Below are the code and all the weights of a small trained network. Each question names an input and a class and asks about switching units off, where a switched-off unit gives its printed mean instead of its output.

import numpy as np


def w(rows, s, z=0):
    codes = np.array(rows[::2]) - 128.0
    scale = np.full(codes.shape[1], s)
    scale[-1] = z or s
    return codes * scale


def f(y):
    return y / 2 * (1 + np.tanh(0.7978845608 * (y + 0.044715 * y**3)))


def log_softmax(a):
    a = a - a.max(-1, keepdims=True)
    return a - np.log(np.exp(a).sum(-1, keepdims=True))


def net(x, mask):
    res = np.array(x, float).reshape(1, 6) / 4 @ E
    y = f(res @ A[0][:, :-1].T + A[0][:, -1])
    res = res + np.where(mask, y, B[0][:, -1]) @ B[0][:, :-1]
    return log_softmax(res[-1] @ U[:, :-1].T + U[:, -1])


A, B = {}, {}
E = w([
[151,5,152,145,144],'x0',
[148,122,123,119,113],'x1',
[120,172,180,209,125],'x2',
[150,133,188,84,40],'x3',
[149,156,113,158,167],'x4',
[46,118,111,116,170],'x5',
],0.013)
A[0] = w([
[18,191,183,157,127,107],'n1',
[78,134,139,129,130,61],'n2',
[198,13,182,200,177,179],'n3',
[158,189,36,158,208,149],'n4',
[172,123,138,17,56,179],'n5',
[118,169,152,83,50,140],'n6',
[106,189,94,141,110,152],'n7',
[120,223,45,197,164,93],'n8',
[165,138,102,120,168,89],'n9',
[104,87,130,104,169,87],'n10',
[77,68,45,85,173,128],'n11',
[19,137,217,149,90,148],'n12',
[73,98,89,113,131,35],'n13',
[101,40,72,62,181,165],'n14',
[31,255,90,221,136,253],'n15',
[218,148,138,28,28,82],'n16',
[40,67,63,59,181,114],'n17',
[97,106,99,121,124,21],'n18',
[180,61,160,243,107,130],'n19',
[184,70,136,236,122,53],'n20',
],0.0088,0.0032)
B[0] = w([
[100,183,160,187,142,180],'n1',
[114,159,111,156,127,130],'n2',
[150,9,123,174,116,211],'n3',
[172,84,108,23,157,200],'n4',
[120,119,143,90,86,195],'n5',
[138,172,170,128,104,177],'n6',
[155,152,145,135,142,167],'n7',
[195,131,100,89,224,205],'n8',
[120,98,138,95,127,139],'n9',
[101,97,127,128,126,145],'n10',
[95,102,68,100,113,186],'n11',
[75,151,127,183,104,168],'n12',
[107,144,94,126,127,141],'n13',
[62,92,64,133,70,195],'n14',
[144,218,128,142,215,249],'n15',
[172,162,170,52,62,203],'n16',
[63,137,56,116,118,192],'n17',
[120,134,113,128,127,128],'n18',
[171,94,140,180,124,184],'n19',
[160,90,146,164,144,170],'n20',
],0.011,0.014)
U = w([
[168,48,145,195,133,211],'0',
[153,154,181,59,55,216],'1',
[171,176,93,94,252,92],'2',
[25,110,22,106,120,104],'3',
[73,205,154,210,178,6],'4',
],0.011,0.0018)

Each question gives the input, the list of numbers given to net, and the class t.
The units are the neurons (one row each of A and B). Each row of codes is followed by its name. A weight is (code - 128) times the scale printed after its matrix; where a second scale follows, it is the last column's (A, B and U).
mask holds one flag per neuron, in row order. A switched-off neuron (its flag False) gives its mean, the last column of its row in B, instead of its output. The means were averaged over made-up inputs and are rounded, as every weight is.
A unit's drop is (log p(t) with every unit on - log p(t) with that unit switched off) / (log p(t) with every unit on - log p(t) with every unit switched off).
The circuit of an input: a set's keep is (log p(t) with only the set's units on - log p(t) with every unit switched off) / (log p(t) with every unit on - log p(t) with every unit switched off). Starting from the 12 units with the biggest drops (on a tie, the unit counted first), units are removed one at a time, each time the one whose removal leaves the highest keep (on an exact tie, the one counted first), for as long as the keep stays at least 0.8.
units of the circuit, in order: the units of the circuit, biggest drop first
top k neurons: the k neurons with the biggest drops, biggest first
drop of u: that unit's drop, to one decimal
input [-5,2,-5,5,-3,6], class 1: units of the circuit, in order	(n16)
input [1,5,-2,-1,1,-5], class 1: top 2 neurons	(n16 n8)
input [-5,0,-5,0,3,-3], class 1: units of the circuit, in order	(n15 n16)
input [5,1,-2,-8,-2,-2], class 3: top 2 neurons	(n14 n17)
input [-7,-1,-3,-4,-4,5], class 2: top 2 neurons	(n15 n8)
input [7,1,1,-3,2,5], class 3: top 3 neurons	(n17 n14 n11)
input [0,-1,-4,3,8,1], class 1: top 3 neurons	(n15 n8 n17)
input [-6,7,4,-3,-8,-2], class 4: top 2 neurons	(n4 n1)
input [-7,3,8,1,2,-3], class 2: top 2 neurons	(n8 n15)
input [8,-3,1,-8,5,5], class 3: drop of n17	0.2
input [4,-6,2,-7,0,-4], class 0: drop of n1	0.0
input [-7,5,2,0,-6,2], class 4: drop of n4	0.1
